Here is a tiny trained network, its code and every weight. The questions are about switching its units off for an input and a target symbol, where a switched-off unit gives its printed mean instead of its output.

import numpy as np


def w(rows, s, z=0):
    codes = np.array(rows[::2]) - 128.0
    scale = np.full(codes.shape[1], s)
    scale[-1] = z or s
    return codes * scale


def f(y):
    return y / 2 * (1 + np.tanh(0.7978845608 * (y + 0.044715 * y**3)))


def softmax(a):
    e = np.exp(a - a.max(-1, keepdims=True))
    return e / e.sum(-1, keepdims=True)


def log_softmax(a):
    a = a - a.max(-1, keepdims=True)
    return a - np.log(np.exp(a).sum(-1, keepdims=True))


def net(x, mask):
    ids = ['ΣΦζηθξπτ'.index(c) for c in x.split()]
    T = len(ids)
    res = E[ids] + P[:T]
    r = res
    for j in range(2):
        rows = slice(2 * j, 2 * j + 2)
        q, k, v = (r @ M[0][rows].T for M in (Q, K, V))
        z = softmax(np.where(np.tri(T) > 0, q @ k.T / 2**0.5, -1e9)) @ v
        o = O[0][rows]
        res = res + np.where(mask[j], z, o[:, -1]) @ o[:, :-1]
    y = f(res @ A[0][:, :-1].T + A[0][:, -1])
    res = res + np.where(mask[2:6], y, B[0][:, -1]) @ B[0][:, :-1]
    return log_softmax(res[-1] @ U[:, :-1].T + U[:, -1])


Q, K, V, O, A, B = {}, {}, {}, {}, {}, {}
E = w([
[185,135,74,29,118],'Σ',
[57,162,111,154,121],'Φ',
[45,69,228,98,22],'ζ',
[8,224,178,102,145],'η',
[32,80,161,178,121],'θ',
[50,48,85,152,128],'ξ',
[134,219,8,142,75],'π',
[46,131,102,180,60],'τ',
],0.016)
P = w([
[222,163,154,199,254],'0',
[72,93,53,128,128],'1',
[85,90,65,126,104],'2',
[79,89,73,127,109],'3',
[88,91,61,115,103],'4',
[83,93,74,112,122],'5',
[83,103,77,111,99],'6',
[90,113,69,103,93],'7',
[77,112,85,101,91],'8',
[73,107,86,100,84],'9',
[65,117,58,101,86],'10',
],0.0074)
Q[0] = w([
[162,171,157,103,89],'head 1',
[3,182,10,94,77],'head 1',
[9,45,107,78,100],'head 2',
[209,85,149,177,237],'head 2',
],0.007)
K[0] = w([
[162,173,40,239,149],'head 1',
[188,187,225,58,168],'head 1',
[206,170,127,185,170],'head 2',
[32,134,159,47,1],'head 2',
],0.0081)
V[0] = w([
[170,149,232,73,122],'head 1',
[109,252,117,122,141],'head 1',
[123,147,34,55,148],'head 2',
[157,73,136,118,205],'head 2',
],0.012)
O[0] = w([
[158,93,224,137,117,3],'head 1',
[121,79,157,172,198,107],'head 1',
[229,1,87,198,160,113],'head 2',
[150,91,92,34,151,174],'head 2',
],0.015,0.0055)
A[0] = w([
[2,171,116,211,90,121],'neuron 1',
[159,164,69,161,71,66],'neuron 2',
[32,102,89,172,90,1],'neuron 3',
[77,103,52,54,147,148],'neuron 4',
],0.0072,0.0037)
B[0] = w([
[255,140,173,125,108,233],'neuron 1',
[164,74,154,250,177,158],'neuron 2',
[165,212,154,158,170,207],'neuron 3',
[64,123,136,155,148,249],'neuron 4',
],0.01,0.016)
U = w([
[182,64,66,67,111,213],'Σ',
[163,115,93,86,152,79],'Φ',
[111,63,128,121,2,250],'ζ',
[122,77,168,100,175,153],'η',
[132,160,95,56,140,76],'θ',
[37,116,76,149,105,176],'ξ',
[144,90,65,171,98,38],'π',
[164,148,98,140,108,2],'τ',
],0.0072,0.0044)

Each question gives the input, a string of symbols that net reads in full, and the target symbol t.
The units are the heads (2 rows each of Q, K, V and O) and the neurons (one row each of A and B). Each row of codes is followed by its name. A weight is (code - 128) times the scale printed after its matrix; where a second scale follows, it is the last column's (O, A, B and U).
mask holds one flag per unit, heads first, then neurons. A switched-off unit (its flag False) gives its mean, the last column of its rows in O or B, instead of its output. The means were averaged over made-up inputs and are rounded, as every weight is.
A unit's drop is (log p(t) with every unit on - log p(t) with that unit switched off) / (log p(t) with every unit on - log p(t) with every unit switched off).
The circuit of an input: a set's keep is (log p(t) with only the set's units on - log p(t) with every unit switched off) / (log p(t) with every unit on - log p(t) with every unit switched off). Starting from all 6 units, units are removed one at a time, each time the one whose removal leaves the highest keep (on an exact tie, the one counted first), for as long as the keep stays at least 0.8.
circuit, biggest first: the units of the circuit, biggest drop first
unit that matters most: the unit with the biggest drop
k most important neurons: the k neurons with the biggest drops, biggest first
which heads matter: for each layer, one digit per head in row order, 1 if its drop is at least 0.15 and else 0, layers parted by /
drop when u is switched off: that unit's drop, to one decimal
input τ ξ ξ ξ τ ζ θ Φ π, target π: unit that matters most => neuron 2
input θ θ η τ θ, target θ: 2 most important neurons => [neuron 1; neuron 2]
input τ θ ξ ξ τ η θ θ, target τ: which heads matter => 01
input ζ τ ξ θ ζ π, target ζ: which heads matter => 10
input ζ ζ θ ξ ξ Φ, target ζ: circuit, biggest first => [head 1; neuron 3]
input Σ η ξ ξ ξ Φ ξ ζ ξ ζ, target Σ: which heads matter => 01
input τ θ ζ ξ ξ ξ θ ξ ξ Φ, target τ: which heads matter => 01
input ξ ξ ξ τ ζ, target ξ: circuit, biggest first => [head 2; neuron 1; neuron 4]
input τ θ θ, target τ: circuit, biggest first => [neuron 1; head 2; neuron 3]
input θ Φ ζ π θ ζ, target θ: circuit, biggest first => [head 2; neuron 2]
input τ ξ θ ξ π ξ θ ξ, target τ: circuit, biggest first => [head 2; neuron 1; neuron 3; head 1]
input θ θ τ, target θ: 2 most important neurons => [neuron 1; neuron 3]
input τ ξ θ τ ξ ξ, target τ: 3 most important neurons => [neuron 1; neuron 3; neuron 2]
input ξ τ π, target ξ: 2 most important neurons => [neuron 4; neuron 1]
input ζ ξ θ ζ π τ θ, target ζ: circuit, biggest first => [head 1]
input ζ ζ π, target π: 2 most important neurons => [neuron 2; neuron 1]
input τ τ θ τ, target τ: 2 most important neurons => [neuron 1; neuron 3]
input η ξ τ τ θ, target η: drop when head 1 is switched off => 1.2
input ζ ξ π, target ζ: drop when neuron 3 is switched off => 0.3
input τ τ τ ζ ξ, target ζ: drop when head 1 is switched off => 1.1
input θ η τ ζ τ θ ζ ζ θ τ, target θ: drop when neuron 1 is switched off => 0.1
input Σ ξ ξ ξ, target Σ: circuit, biggest first => [head 2]
